Each row is followed by its tier, which names the range that a hidden value of the row falls in. A new part has a new value, new ranges and new names.
[  41   73 -205   17  157 -123   97 -131    7 -157   82 -107  -67 -123
   59  -26  -69    9   75  -25  127   87  -70   23 -151   -2  -70  255
  152  -38  -86  -19  -44  131 -293   68   -3  -24  155  -15 -248 -119
   -5  124 -266  -74  238  -30]  Lf
[ -23 -114 -127  139  326  -23   99    8  216   14 -119   16  -47 -277
   38   94 -153  289 -112  -15   19  108 -261  -81  175 -178   89  203
 -198   36  200 -160  -24  105 -265 -210 -407 -119  156   47   72  117
  100   43  311 -229  396   -3]  gt
[   5  199   97  145   39  141  128  142  364 -206   83  -71  -14 -180
  -55   92 -104 -139  151  -50  101  343 -205  -86  329  -24   34   59
  137 -184 -116 -292    8  -79 -168  280 -122 -144  152  -28 -217   -8
   83  241 -302 -112   87  183]  jg
[-135 -352   99   -3  133 -123  181 -280   55 -127 -285  -11 -149  -26
   29   15 -385 -164   10  -80  138   17   74  152  107  -40  340 -287
  186   70  331  -53  256  305  259   87  -60  -39  201 -128 -141  289
   68 -261  -88  103  -47  -73]  Pz
[ -31  228 -222   14  -74   60  183  -38  -56   17 -142   41   84  -29
  145   33 -121  117   56    7  -41  -53 -132  -29  -12  -30  -80   35
  -79    7  -33    0  146  186  122  115   14   33   48  -37 -178  -51
   44   43   -6   -5  177   43]  pc
[ -31  248 -171  202  -83 -116 -120 -160  136 -381   42 -239 -291  -94
 -236   58 -261  -48  -26 -114 -123  319   41  -20  -83   -2 -129  121
 -126 -108   25   42  157  181 -403 -209  185   27  -17  -81 -466  118
   73   93 -433 -159  171 -141]  mm
[ -20  419 -149  118 -329 -303  -97  177  136  -31   22   12   12   71
 -128  -10   20  171 -109 -308  -21  154 -241  -67 -226  -42 -239  271
 -170 -173 -172   10  154  179  -54 -212 -198  175  121  145   31  -73
   22  293  -38  -49  394  210]  hs
[  74  307   82  143 -219 -239  131  205  114  -95  -63  -97  -56  148
  -18 -238 -238   70  -51 -300  -97  150 -244   80   -4  -62 -219  -55
 -122   38  -71   88  250   64 -184  137  140  191  128  136 -393   23
   23  267 -250   28  151  193]  Zc
[ 207  386   26   87 -206 -227   96  165  172  -61  179  -77  -62  107
   95 -236    3  191  -95 -257    8  346  -69    9  -81  124 -226  320
 -122 -192 -130  -56   94   54 -460  -46 -141   38   59  150 -205   95
   12  431    3 -137  359  229]  Lf
[ -41  208   13  -26 -182 -135  245  -10  175   43  -94  -56   31   59
  159 -169  -32 -122   33 -223   60  166  -67  -93   12  156 -146  -46
  102  -70  -86   57  358   93   40  184  -85  139  163  -21 -153   72
 -123 -150  -55   73  102  315]  hp
[-188 -321   90   65   54  230  158  -39  -18  -40 -238  126  -68    5
 -377  221   62  -66   10 -379   -6  125  157  140   11  130  335 -516
 -111  -94  274  -52  -89  -78  317  -65 -175 -120  -99 -204  258  324
  -16 -342  209   95 -141  135]  Pz
[-263  -16  -44 -229 -227 -194   93  -59  -78 -128  142 -130    1   56
 -135 -152   44 -221   85 -663  143   34  131   10 -331   90 -113 -156
  162  128  -12  140  129   14   86  -35  -57   89  164  -71  -14  151
  -28 -180 -129  207  158  332]  Lf
[ 107   91 -175   66  -49 -404  -69 -107   77 -120  -61   45 -229  106
 -175   33  130  213  -93 -121   48   -8  -90  110 -186   74  -98  152
   75 -259  -68    5  -44  229 -112 -282 -240   52   21  158   12   20
   19   72   23  -34   82  -10]  Pz
[-261  157 -313   82 -149  108  -80  -93   16 -133  149   23  -21 -193
 -220  186  133  -27   92 -251 -321   30   86  -68 -215   57 -177   95
 -327 -297    1  135   27  216 -193  -57   27 -185  -57 -139 -118   74
  -74   28 -131 -217  194  183]  Zc
[  97 -179   10    5  173  135  251 -229   54 -310  -77   -6 -171   30
  -17  -92  -54    4   16   65  133  -58   17  120   29  172  205  -81
  307  -77   34 -245 -110   66   65  155   -8 -224   31 -141 -232  -38
   52  -80 -221   63 -193  -85]  gt
[ -63  273 -187 -408 -107  -43  -24   47    7    0   46   27    4 -125
  369 -122  146 -123  139  -93   34  147   53   37  291   93 -229  282
  144   38 -114  202  194  184  -31   31 -117  -60  225  -99 -156 -223
  -35   67 -175  -54  288   43]  gt
[  27  560 -123 -112 -272 -165  111  309   84  -48 -181  -69 -129   83
  137  -80   15   36   19 -119   87  114 -357   -2  100  -41 -279  155
    1  -54 -196  153  275   58  -58  169   94  262  114   50 -288 -194
   43  270 -287   53  251  194]  jg
[ -55  532 -289 -160 -253  298   58 -195 -132 -338   84 -210  -55   39
  239  289  167 -218   27   98  219  193  124 -190  125  117  -97  294
  135  -95 -265   70  135  119   32    0  239   21  -31 -288 -297 -290
  106   76 -469  220   54  -57]  hs
[  63  407  -52 -105 -108   42  244   40  -76 -272   32 -234   22 -138
  201  -69 -299   18   55   80  -60  115 -190 -134  162  -88 -164  253
   85  181  -95  -92   62   15 -158   20  -10  -88  321 -187 -267 -614
  208  264 -475  -51  334 -101]  jq
[ -71  377  -76 -104 -137  -86  156  236 -109  179 -315   28   45   -6
  163  231 -165  104   90 -132  188  276  -36   -6  -44  -28  -52  197
  -83  222   -4  -76  506   77  135 -342 -139  152  230   34  -19 -164
   84  110 -230  188  420  -96]  Pz
[ 166  144 -120  -14   25   75  -74 -138  -33 -151  -69    3 -100  -72
   36  -33  -22    4   24  -38  303  167 -169   99  163    7   63   62
  284  -20 -125 -190  -65 -137  -25   -7 -240  -86  277   -4   35 -192
  210   69 -224 -159  196 -158]  Pz
[-121 -177 -181 -325  238  302  470 -387  -36 -286  -64 -183 -117 -154
   70  144   62 -288  143   74   65 -138  222 -130  168  145  159 -190
  298   48  148   49 -103  -41  113  231  112 -182  -58 -370 -170  -32
   29 -507  -96  225 -217  -25]  hp
[  -4 -165 -270 -131  132  194  231 -437 -113  -26  327   37  271  -58
  338  -96  108   91   35  -86 -291  -74  456 -117  178  130 -147  -17
    4  181   14  173  -78   94 -117   52   28 -220 -156  -80 -237  257
 -165 -449  428  -23  -17   25]  Zc
[  49   78   59   27    0   -9  221   17  257  -95  -61    1  -40   40
  -29  -64  -86  -90   49 -129   48  294   52   41   62  215   63  -93
  137 -108  -19 -103   95    5   69  147  -35   15   16  -39 -204  110
  -89  -56  -88   82  -26   59]  Fz
[ -36  481   77   11 -305   38   61  405  246 -136 -196   30 -208   39
 -193  239   30  -21   51 -198   42  334 -205   11  186  -26   43   30
 -106 -273  -64 -108  303  -91   16   53  -86   33   47    4  -69   25
  118  252 -327   50  229  157]  jq
[-184  136 -330 -180  -81  146 -204 -172  -96 -142  223  -77   98  -24
  -41  -58  234  -99   78 -465   65   13   99   35  -63  139 -255  -31
  -31  136 -209  189 -115  114   60 -233  -61  -18    7  -76 -131   25
   42  -24   -6  168   59  104]  lz
[-406  170  -60 -147  -43  317  382   17  -85    1 -268  -68   47 -217
  219  277 -350  -78  328  -23  -32    5  -19  -39   43   38  150 -204
 -164   54  174  -95  419  323  270  162 -161 -209  181 -351 -228   16
  118  -26 -179  159  238  126]  Pz
[  65   46  -17   59  -82   34  147   26  127 -106   11   34  106   44
  -15   79  -51  -13 -159 -104   51  165   -7 -128  240 -135   96   59
   28    6   61  -69  -59  -31  184   74  110  122  -61  -18   19  131
   77   10  173   41   77   86]  pc
[-188 -351  -78  -51  226  102   37 -197 -105 -297   56   18  -44 -200
 -151  266  -87   91  130  -72   44 -148   66  -12  132 -136  279 -102
  297  107  112 -232 -206   80  229 -182 -220 -268  125 -256   71   23
  194 -290   36   44   98 -107]  Lf
[-113 -324 -109  -49  211  151  239 -102 -126  -84  -63  214   38  -70
   22  154  152  220   24   49 -129 -122  149   37   21   97  182  -41
  133    0   84  -60 -156   84  183   -9 -178 -269  -43 -222  108 -131
 -194 -389  137  -20  -15  -35]  pc
[ -44 -278   21 -159  160   85  211 -101   22  -68  -86   47  149  -61
  117 -112 -150 -112  -67 -111  160   83   27   45  240  -15  195 -142
  232  267  150  -44 -151  -10  343  134 -128  -36  161 -138  101 -108
  -16 -187  102   65    3  -24]  pc
[ 234  395 -131   26  -48  135  191  109  136   27   19  -41  117   47
  229 -102  175  120 -138  -20 -140  245  -57 -181  307   98 -264  265
 -178  -14 -173  127   48  -52 -183  -25  134  147  -88  -32 -212 -111
  -51   55  171   31  159  101]  mm
[  25  331   27   35 -125 -115  159  139   97    4  -12  -62 -138  -27
  147   24 -106  -11  181 -147   49  304   45   36  -40   68  -40  262
  -84 -233    5  -74  429  268 -302   50   83   21   83  -28 -393  315
   76  316 -203    1  364  171]  hs
[ -79 -555  121    7  295  -27  302 -137  103  167 -259  213   39   -6
   99   40 -161   70  -67 -161  142   75  177  144  150    2  432 -283
   37   79  409 -100  116  150  266   73 -281  -73   17   -1  161  586
  -90 -373  526   66   21   80]  lz
[ 137   44   23  -96   81   87  244 -188    0 -255 -174 -123 -154    5
  112  -22 -122  -83  -36   82  207   92  -92   50  295   38  136  -93
  274   57   32 -101  -38  -66   23  112 -121  -92  187 -121  -96 -244
  161  -58 -243   55  -57 -136]  jq
[  28 -107 -252   94   95 -267   82 -526 -152 -113   35 -110 -115   20
  111 -129  -80   20  -32  -51   67  -39  162  105 -456  164  -37  152
   62 -170   30  129   67  462 -285  -37  -54  -33  107  -61 -219  102
 -111  -82  -96  -73  142  -10]  Zc
[-140 -471    8  -77  177  -28   85 -105  -78  -93 -151  115 -206   13
   22   30   69   14 -106 -203  142  -17  151  182  142  -90  259 -126
   78   63  311  113   67  131   -9   50   35  -67  -57  -88  -15  435
  -82 -294  121  -15  -21   91]  hp
[  42  -55  -33  205  129  194  177 -218   88 -163 -208  -52  -66  116
   10    3 -101   10  -84   -8  242   83  -46   43   -3  167  152 -133
   72   -8  -15 -186   76  157  156    3   54   25  -51  -94 -266  152
   27  -80  -79  214 -201   -9]  mm
[  82 -291   13   83  267    3  182 -178 -149  -34 -275  104 -141   12
  175   93  -38  192 -107   65  347  111  -22  132  137  -47  277  -24
  268  137  127 -161   89  -58  -72  -33 -255  -96  166    6   96   27
  -36 -285  -29  -88   71 -141]  gt
[ -82 -151 -238 -179  137   35   98 -223 -161 -159   -3  -10  -93 -101
   44   54  216   13  -26  -67 -191 -224   77   15  153  -12  -79   32
  -26   18  107  275 -153  187  -76  -96   71 -130   -7 -192  -79 -131
   -1 -216   52   11  -35  -18]  Fz
[  66 -290   84  -45  236   97  458 -165   86  -49 -221   34  -27  -18
  145   17 -108   51  -68   26  119  -77  -22  -59  328  -14  251 -193
  215  143  242 -194   26  -85  184   99 -103  -91   74  -56    4  146
  102 -343  250  115 -128   -2]  hs
[ 315   46   74  121  -15   39  313 -103  153  -43  -78   21  109  136
 -123 -223  -38   36 -127 -159 -150   68  -37  -11  145   90   -1 -208
   -7  -30   -1  -75 -100 -189   61  129  -50   19    2   80    4    2
   32 -124  173   52  -96   64]  jg
[ -33 -160    1   11  276  -48  275  -19  260 -141  137  -20 -107 -190
  -35   12   61   70  184  -79 -243  -49  -46   10  247   39  -20  -83
   37 -223   71  -10 -172  114 -328  237 -152 -256  -19  -41 -264  228
  -39  -53  171  -94  -28  237]  Lf
[  90  396 -186   48 -221   -6  187 -110   82   40  -27  -17  -13  134
  154    0  274  -69  -15  -81  -29  152   48  -98  -78  286 -218  134
  -76 -380 -192  179  211  159 -101  147  116  138  -79  -44 -198   63
 -151  -23    2   55   20  263]  Lf
[  98  288   -9   26  -28  406  220   54  173   12 -116  -16   81  -21
  100  135    1 -157   49  -71  143  347   26  -91  307  121  134  -14
  -80 -111  -28 -146  152 -107  147  141   98   34  -26 -141 -140  183
  140   68   31  155   92   72]  Lf
[-216   47  136  108  -51  181  276   84   82  116 -280  -14  208  -16
  -16  124 -228 -180  145 -310  264  200 -124  -63   -6   34  174 -288
   16  116   18 -229  350   63  449   82 -169   99  231 -127   32  124
   53  -98  -73  304   90  281]  jg
[ 105   58  -12  314   34   38   38  -58  122  -35  -66   12  -69  -48
 -177   44   76   63  -47 -182    7  260  -90  -49   14  125  -28    8
  -43 -196  -40 -153   18  -75 -174 -172  -80   -1   73  -22   -7   72
   18  -59    4 -150   57   79]  Fz
[-138  252  -34  111 -203 -133  -73  194  193   22 -113   90  -73  100
  -29  -10   33   15    8 -307  109  269 -134  170 -126  122 -106   41
 -182 -216  -97   38  291  295  -43   35 -147   66   41  128 -183  177
 -138  309 -193   11  120  265]  pc
[  -6   73 -222  -39  -16 -178  -50 -226 -130 -360  -37  -32 -179  -59
  -28   36 -239  185   66  134   99 -158 -149  116  -92 -114    1  120
  317   32  -85 -182  -37  221   -3  -66 -231 -191  216  -12 -158 -327
  164   83 -438 -135  161 -240]  hp
[ 242   18 -192  -11  162  -58  147 -321   73 -344 -205  -96 -251   59
   85 -173  -90   14 -109  272  134 -164 -229   55  242   56  -58  -27
  409   40  -76  -29 -141   52   58  131  195   55   55  -29 -390 -294
  111 -122 -277   12 -304 -266]  jg
[  -2  -67  109   -9 -148  410   73  -46   -3  -71   55    4  266  198
  114 -334   71 -373 -204 -421  115  325  227   79  173  218   58 -170
  -97  152    8  165  -35   33  342  230  414  133  -76 -254 -164  116
 -123   34  -14  233 -191  226]  jq
[  21  -31 -136  322  179 -179  -85 -257  124 -133 -143  -73 -134  -54
    9  -47 -426  165  -64   51  117  282  -45  134 -157   51   49   86
  -33    6   48 -135  169  399 -197 -200 -156   17   93   28 -344  178
  -36   73 -152 -153  179 -206]  hp
[ 115  259 -274  -86  -52 -190 -111 -352 -156 -139 -245  -82 -189   97
   95  -30  -56 -118   81   66  420   36  -52  205 -259  156  -21  171
  345  -87 -224   -7  234  345  117 -117  -99  104  269  -26 -182 -272
   92   67 -556  153  110 -244]  hp
[  88  129  -12 -306 -175  -51   48 -194   57 -293   44 -166 -162  244
   42 -150  150 -362  -86 -285  314   84  183  121   55  190   39   45
  224  -81  -52  132   42  182  166    9  178  104   20  -88 -215   87
  151  142 -245  429 -138   60]  Lf
[-269 -192 -315 -185  -42   80    8 -351 -372 -141 -171    2  -87  -39
 -181  281  -26  -95    7 -251  280  -88  272   45 -328   20  162 -115
  121  206  220  -29   10   93  389 -395   33  -10    1 -197  167   66
  153 -309 -105  137   26 -188]  Pz
[  61  -46   98  284   -7   48   23   27  104 -176 -230   76 -162  147
 -214  130  -53  121 -201 -108   40  280  -69  134  144   32  226 -214
  -63 -135   66  -61  -10  -19   72  -41  -70   36  -68  -46    0  122
  -38  -76  -18   -5  -68  -29]  Pz
[-160  -46  -82  209  125 -171  -30  264   36 -103  -53  206 -223 -142
 -152  154 -154  572  151  -93  -64   88 -224  234 -174 -107   87   42
  -48 -122   22 -254   38  131 -326  -41 -488 -278   51  116 -103  181
  -81  134  -42 -371  429   33]  pc
[ -85 -106  -92    6   12 -324   96  -97  -79  -59  -96   60 -103  -52
  -66  -32 -295  161  160  -74  -82   37  104  183 -175   32  -37 -107
  138   38  127  -48   87  269  -13  -50 -140  -65   47   10 -187  115
  -70  -82  -94 -176  109  -54]  hp
[-143 -316 -238  -30  352   -7   69 -362  -20 -269 -211  -64 -245 -239
   49  211 -309  -83  -26  227  217  111   60   69   82  -78  310    4
  257   78  278   -4  -64  208   34   32   19  -61   87 -244 -151   13
    2 -280 -182 -148   76 -349]  Pz
[-175  162  -72   20 -215   96   26  -90  -63 -226   -9  -80  -17   35
 -178 -109 -181 -119  208 -342  132  -19  -70  133 -329  157  -12 -208
   95  -50 -116 -177   88  217  251   83  -25  -72  133 -149 -256   19
  145  170 -378  136   35  157]  jq
[ 338  349 -205  -90  -42  117  148 -309  -48 -134 -194 -117 -174  129
  144  -62  215 -206  -74  138  147   96   12   52  175  293 -167   84
  135 -176 -154  133  -12  -16  -65   19  243   77   24  -66 -249 -348
   95   50 -343  104 -258 -180]  Zc
[ -91 -329 -183  -27  310  111  388   20  -34   62 -208  190   25 -254
  -20  188  -12  201   33   83   -6 -162 -108 -103   85 -137  181  -23
  111   72  276 -164 -199 -116  169  127  -21  -86  -30 -121  165   30
   -8 -315  324 -196  104   27]  jq
[-272  165 -387  -68  -26 -175 -165   19  228 -122   31   67 -233 -210
  -25  228   89  207   55  -12 -222  118   77  -67  -17   79 -189  330
 -170 -249   39  118  170  433 -181 -322 -142  -81 -145  -78 -241  221
 -125  -47   85 -216  296    7]  mm
[-205  351  -27 -198 -291 -138   59  310   12    8  137  -68   17   44
  -86  -51  161  -95  226 -654  -31   81   36   30 -249   38 -264  144
 -174    0 -131  125  383  167 -121 -129   47   71  107   39 -244  190
   42  261 -240  312  347  396]  pc
[ 102  248 -337  -66 -150 -326  -29 -193 -123 -336   81  -64 -279   33
 -276  -76   -7  166   91 -114 -115 -208  -74  158 -381   35 -257   82
  151 -164 -134   29 -147   87 -251  -79  -16  -89   33  126 -246 -212
  123  148 -395 -149   92 -138]  Lf
[-116   60 -128  208  -60 -160 -156 -127    4 -217  -68  -41 -121   65
 -259  104  -24  139  -82 -253  171   85 -194  113 -258   59  -42  -81
   17  -77 -137  -81  -59  163  -12 -285 -384  -25  144   58   50 -138
    8   69 -215    4   44   33]  Lf
[  46 -134  195   92   95   23  516   75   80  128 -213  -17  156 -235
   24   99 -379 -148  126  -18  175  186  -83 -249  234 -156  222  -41
  245   99  306 -423   89 -149  286  146  115  106  228 -175  102  114
  253  -80  137  -86  167  157]  jg
[ -92  191   35   66 -222 -165 -120  117   20 -234  124  -16 -177  199
 -289  -87   42  173   37 -516 -140  253  139  326 -398  196  -37  -51
 -271 -220 -115   99  130  282 -307 -160 -330 -158  -44   37 -187  207
 -143  249 -242   98  265  175]  gt
[  87 -113  153  109  103  146  303   17  115   47 -370   66 -145   -8
  -38  -26 -136  -65  -21 -147  328  155 -160  138  105   35  256 -184
   14  -55  243 -308  175 -111   26  157  -92  -73  137   62    7  254
  162   97  -90  -41  -45  110]  jg
[  54  -14   94  166   30   44  133   27   80 -127  -79   63  -85  -69
   69  100 -114   61    5   66  -27  244  -41    5  350  -60  146   -6
  112 -129   72 -123   67   22  -75  171   -8  -84   71 -124 -127   74
    7  -48  -60 -206   94   27]  pc
[  -3  -61 -119  349  315 -105  164 -254  280 -191 -125  -95 -133 -256
  178  117 -444  192   36  280  182  138 -320 -223  234 -154  103   65
  396   76  -14 -361  227   28 -166   79 -162    5  269    4 -348  115
   62 -347  -74 -252  189 -162]  hs
[-240 -197 -455 -266  176  226    5 -431 -373 -106   14  -49   75 -123
  163   46   76 -203   91 -158  300 -172  224   66 -227   41   13   61
  158  292   40  162  -73  243  206  -65  226  -21   35 -232 -153  -21
   22 -202 -155  172   25 -126]  Fz
